Below is a small trained network, with its code and all its weights. Each question gives an input and a class and asks what happens when units are switched off, that is, made to give their printed mean instead of their output.

import numpy as np


def w(rows, s, z=0):
    codes = np.array(rows[::2]) - 128.0
    scale = np.full(codes.shape[1], s)
    scale[-1] = z or s
    return codes * scale


def f(y):
    return y / 2 * (1 + np.tanh(0.7978845608 * (y + 0.044715 * y**3)))


def log_softmax(a):
    a = a - a.max(-1, keepdims=True)
    return a - np.log(np.exp(a).sum(-1, keepdims=True))


def net(x, mask):
    res = np.array(x, float).reshape(1, 6) / 4 @ E
    y = f(res @ A[0][:, :-1].T + A[0][:, -1])
    res = res + np.where(mask, y, B[0][:, -1]) @ B[0][:, :-1]
    return log_softmax(res[-1] @ U[:, :-1].T + U[:, -1])


A, B = {}, {}
E = w([
[128,129,129],'x0',
[134,120,131],'x1',
[237,41,18],'x2',
[75,161,69],'x3',
[130,128,130],'x4',
[240,255,123],'x5',
],0.0069)
A[0] = w([
[65,141,46,177],'n1',
[176,254,75,81],'n2',
[44,57,105,150],'n3',
[96,162,76,4],'n4',
[170,103,37,120],'n5',
[169,109,30,126],'n6',
[203,193,134,36],'n7',
[185,73,73,123],'n8',
[70,192,143,76],'n9',
],0.0095,0.0043)
B[0] = w([
[188,89,196,199],'n1',
[202,25,2,254],'n2',
[190,24,89,255],'n3',
[192,64,154,109],'n4',
[56,228,158,234],'n5',
[39,208,182,239],'n6',
[118,89,29,197],'n7',
[66,202,162,237],'n8',
[51,197,171,170],'n9',
],0.0078,0.0049)
U = w([
[172,60,64,162],'0',
[2,249,196,3],'1',
[161,134,155,217],'2',
],0.0086,0.0048)

Each question gives the input, the list of numbers given to net, and the class t.
The units are the neurons (one row each of A and B). Each row of codes is followed by its name. A weight is (code - 128) times the scale printed after its matrix; where a second scale follows, it is the last column's (A, B and U).
mask holds one flag per neuron, in row order. A switched-off neuron (its flag False) gives its mean, the last column of its row in B, instead of its output. The means were averaged over made-up inputs and are rounded, as every weight is.
A unit's drop is (log p(t) with every unit on - log p(t) with that unit switched off) / (log p(t) with every unit on - log p(t) with every unit switched off).
The circuit of an input: a set's keep is (log p(t) with only the set's units on - log p(t) with every unit switched off) / (log p(t) with every unit on - log p(t) with every unit switched off). Starting from all 9 units, units are removed one at a time, each time the one whose removal leaves the highest keep (on an exact tie, the one counted first), for as long as the keep stays at least 0.8.
circuit, biggest first: the units of the circuit, biggest drop first
k most important neurons: the k neurons with the biggest drops, biggest first
drop when u is switched off: that unit's drop, to one decimal
input [3,3,-7,-8,-4,-8], class 0: circuit, biggest first	[n3]
input [1,3,5,5,-6,2], class 1: circuit, biggest first	[n6 n5]
input [8,-7,-4,7,1,-3], class 2: circuit, biggest first	[n6 n1]
input [-3,0,6,1,8,5], class 1: circuit, biggest first	[n6 n5]
input [-1,7,6,6,2,-5], class 1: 4 most important neurons	[n6 n5 n2 n8]
input [6,-2,-4,0,-5,-5], class 0: 4 most important neurons	[n3 n6 n5 n8]
input [3,-4,-6,-2,0,-6], class 0: 4 most important neurons	[n3 n6 n5 n8]
input [4,-6,5,-3,-2,2], class 1: drop when n8 is switched off	0.1
input [2,-3,-5,1,8,-8], class 0: drop when n3 is switched off	0.7
input [-4,1,-5,-4,-1,-6], class 0: drop when n2 is switched off	-0.2
input [-1,-6,-3,3,6,5], class 0: drop when n2 is switched off	0.4
